Below is a small trained network, with its code and all its weights. Each question gives an input and a target symbol and asks what happens when units are switched off, that is, made to give their printed mean instead of their output.

import numpy as np


def w(rows, s, z=0):
    codes = np.array(rows[::2]) - 128.0
    scale = np.full(codes.shape[1], s)
    scale[-1] = z or s
    return codes * scale


def norm(h):
    return h / np.sqrt((h * h).mean(-1, keepdims=True) + 1e-5)


def f(y):
    return y / 2 * (1 + np.tanh(0.7978845608 * (y + 0.044715 * y**3)))


def softmax(a):
    e = np.exp(a - a.max(-1, keepdims=True))
    return e / e.sum(-1, keepdims=True)


def log_softmax(a):
    a = a - a.max(-1, keepdims=True)
    return a - np.log(np.exp(a).sum(-1, keepdims=True))


def net(x, mask):
    ids = ['αβγδζηθλμξπτφω'.index(c) for c in x.split()]
    T = len(ids)
    res = E[ids] + P[:T]
    r = norm(res)
    for j in range(3):
        rows = slice(4 * j, 4 * j + 4)
        q, k, v = (r @ M[0][rows].T for M in (Q, K, V))
        z = softmax(np.where(np.tri(T) > 0, q @ k.T / 4**0.5, -1e9)) @ v
        o = O[0][rows]
        res = res + np.where(mask[j], z, o[:, -1]) @ o[:, :-1]
    y = f(norm(res) @ A[0][:, :-1].T + A[0][:, -1])
    res = res + np.where(mask[3:7], y, B[0][:, -1]) @ B[0][:, :-1]
    return log_softmax(norm(res)[-1] @ U[:, :-1].T + U[:, -1])


Q, K, V, O, A, B = {}, {}, {}, {}, {}, {}
E = w([
[175,91,140,44,116,160,167,54],'α',
[145,89,175,59,127,147,173,24],'β',
[95,37,163,53,116,139,86,115],'γ',
[144,164,129,167,220,15,187,112],'δ',
[156,58,123,71,130,203,154,67],'ζ',
[240,140,78,125,32,2,143,149],'η',
[94,171,207,237,184,146,85,42],'θ',
[175,49,87,64,97,180,149,66],'λ',
[149,94,91,213,26,122,43,88],'μ',
[128,88,192,37,124,93,142,82],'ξ',
[122,65,140,56,121,140,158,89],'π',
[130,85,166,77,97,120,150,45],'τ',
[118,89,189,36,119,147,136,114],'φ',
[136,92,161,44,93,142,120,104],'ω',
],0.0039)
P = w([
[137,121,115,61,142,120,83,99],'0',
[97,51,147,128,126,132,170,117],'1',
[136,93,108,104,180,91,81,94],'2',
[62,102,112,118,104,129,176,107],'3',
[163,168,208,111,86,166,124,108],'4',
[122,51,161,166,131,132,172,151],'5',
[138,148,122,139,131,95,109,70],'6',
[48,134,97,121,99,127,178,131],'7',
[158,174,191,127,81,166,136,143],'8',
[88,93,130,166,134,116,169,160],'9',
[144,118,48,133,113,42,75,2],'10',
],0.0073)
Q[0] = w([
[162,101,130,111,149,68,97,58],'h1',
[180,166,151,107,112,171,96,162],'h1',
[79,124,76,165,219,50,116,103],'h1',
[149,94,79,155,174,58,91,75],'h1',
[92,87,155,138,129,89,172,89],'h2',
[145,135,192,142,82,180,183,174],'h2',
[62,34,136,161,41,110,199,102],'h2',
[254,209,155,82,119,121,18,105],'h2',
[141,130,61,132,171,202,134,212],'h3',
[140,171,250,155,89,170,187,192],'h3',
[120,73,110,166,64,146,178,142],'h3',
[31,79,147,103,129,68,171,102],'h3',
],0.013)
K[0] = w([
[39,178,100,91,99,175,169,173],'h1',
[155,125,153,188,174,120,146,207],'h1',
[54,255,51,79,136,108,81,61],'h1',
[55,242,42,100,76,144,171,123],'h1',
[108,193,108,205,140,118,157,178],'h2',
[196,89,167,214,158,125,121,183],'h2',
[129,190,101,229,102,113,136,202],'h2',
[136,52,159,35,126,159,175,69],'h2',
[218,120,135,109,129,66,34,104],'h3',
[231,4,251,250,153,141,183,187],'h3',
[123,125,161,93,254,120,133,134],'h3',
[59,202,117,192,198,122,153,193],'h3',
],0.01)
V[0] = w([
[53,119,151,162,238,208,70,115],'h1',
[89,91,93,209,183,130,140,85],'h1',
[92,99,109,67,105,211,93,158],'h1',
[113,94,69,107,198,25,145,168],'h1',
[166,114,135,47,111,108,186,159],'h2',
[85,100,131,140,120,231,67,103],'h2',
[138,89,107,124,26,79,78,141],'h2',
[208,118,64,123,53,103,157,126],'h2',
[97,163,250,114,143,96,100,92],'h3',
[122,155,140,77,254,172,160,136],'h3',
[181,161,151,123,177,177,237,101],'h3',
[92,131,148,107,120,165,168,188],'h3',
],0.009)
O[0] = w([
[139,71,25,143,167,52,192,164,67],'h1',
[166,78,19,130,185,126,58,110,137],'h1',
[112,196,120,134,135,128,189,212,254],'h1',
[170,117,200,221,237,169,107,158,144],'h1',
[197,114,86,124,164,158,186,123,241],'h2',
[89,22,163,73,94,95,122,119,175],'h2',
[225,95,158,137,122,30,85,128,205],'h2',
[168,149,137,194,145,78,143,64,142],'h2',
[150,185,34,217,51,69,63,89,216],'h3',
[104,160,64,174,255,98,127,96,142],'h3',
[67,194,153,127,174,47,152,89,172],'h3',
[134,163,129,175,144,106,167,189,140],'h3',
],0.0087,0.0039)
A[0] = w([
[41,190,53,99,138,115,30,117,149],'n1',
[146,174,114,134,187,88,186,149,2],'n2',
[2,59,103,188,99,138,152,154,65],'n3',
[164,121,193,49,107,45,9,72,81],'n4',
],0.0093,0.0056)
B[0] = w([
[112,175,175,174,129,252,207,171,212],'n1',
[105,139,128,94,100,150,29,143,191],'n2',
[216,142,247,140,141,153,31,42,164],'n3',
[33,122,167,204,184,70,111,183,253],'n4',
],0.011,0.0047)
U = w([
[153,44,116,157,242,178,93,56,142],'α',
[175,71,79,155,127,137,175,248,122],'β',
[101,39,14,142,100,156,131,49,255],'γ',
[155,115,214,84,228,126,194,186,38],'δ',
[52,89,136,194,134,59,114,163,161],'ζ',
[56,107,58,41,157,109,135,122,170],'η',
[153,171,166,110,8,79,204,129,84],'θ',
[119,127,224,167,83,202,66,78,99],'λ',
[79,197,140,68,99,87,93,9,100],'μ',
[179,129,121,94,188,162,16,200,107],'ξ',
[89,192,59,111,26,104,85,200,88],'π',
[89,205,79,169,169,178,208,151,114],'τ',
[137,15,133,114,56,152,78,144,185],'φ',
[228,183,121,183,118,87,109,75,123],'ω',
],0.011,0.0067)

Each question gives the input, a string of symbols that net reads in full, and the target symbol t.
The units are the heads (4 rows each of Q, K, V and O) and the neurons (one row each of A and B). Each row of codes is followed by its name. A weight is (code - 128) times the scale printed after its matrix; where a second scale follows, it is the last column's (O, A, B and U).
mask holds one flag per unit, heads first, then neurons. A switched-off unit (its flag False) gives its mean, the last column of its rows in O or B, instead of its output. The means were averaged over made-up inputs and are rounded, as every weight is.
A unit's drop is (log p(t) with every unit on - log p(t) with that unit switched off) / (log p(t) with every unit on - log p(t) with every unit switched off).
most important unit: the unit with the biggest drop
top k neurons: the k neurons with the biggest drops, biggest first
which heads matter: for each layer, one digit per head in row order, 1 if its drop is at least 0.15 and else 0, layers parted by /
drop when u is switched off: that unit's drop, to one decimal
input φ π λ, target π: which heads matter	101
input τ φ η ξ η β, target ω: most important unit	h2
input ζ ξ τ θ τ τ τ π π, target ζ: which heads matter	100
input τ μ β β ω, target φ: which heads matter	001
input β ξ ζ π ζ μ π π ω γ τ, target ξ: which heads matter	101
input λ φ π φ τ β τ λ π, target τ: which heads matter	111
input ξ τ γ ξ η δ τ ζ τ θ φ, target η: which heads matter	001
input α τ γ τ ω α φ, target ζ: which heads matter	000
input ω π π, target θ: which heads matter	100
input α π α λ γ φ ξ ξ, target π: top 3 neurons	[n2; n1; n4]
input τ π π β π α ξ τ ξ ξ ξ, target ζ: which heads matter	001
input γ π π, target β: which heads matter	101
input φ τ δ φ δ π δ τ δ τ, target τ: which heads matter	010
input τ θ θ β α τ φ, target τ: most important unit	n1
input θ β ξ δ, target τ: drop when h2 is switched off	3.0
input π ζ π π β τ, target θ: drop when n4 is switched off	0.8
input β τ φ θ λ, target ζ: drop when n4 is switched off	0.7
input τ γ τ β, target μ: top 2 neurons	[n1; n4]
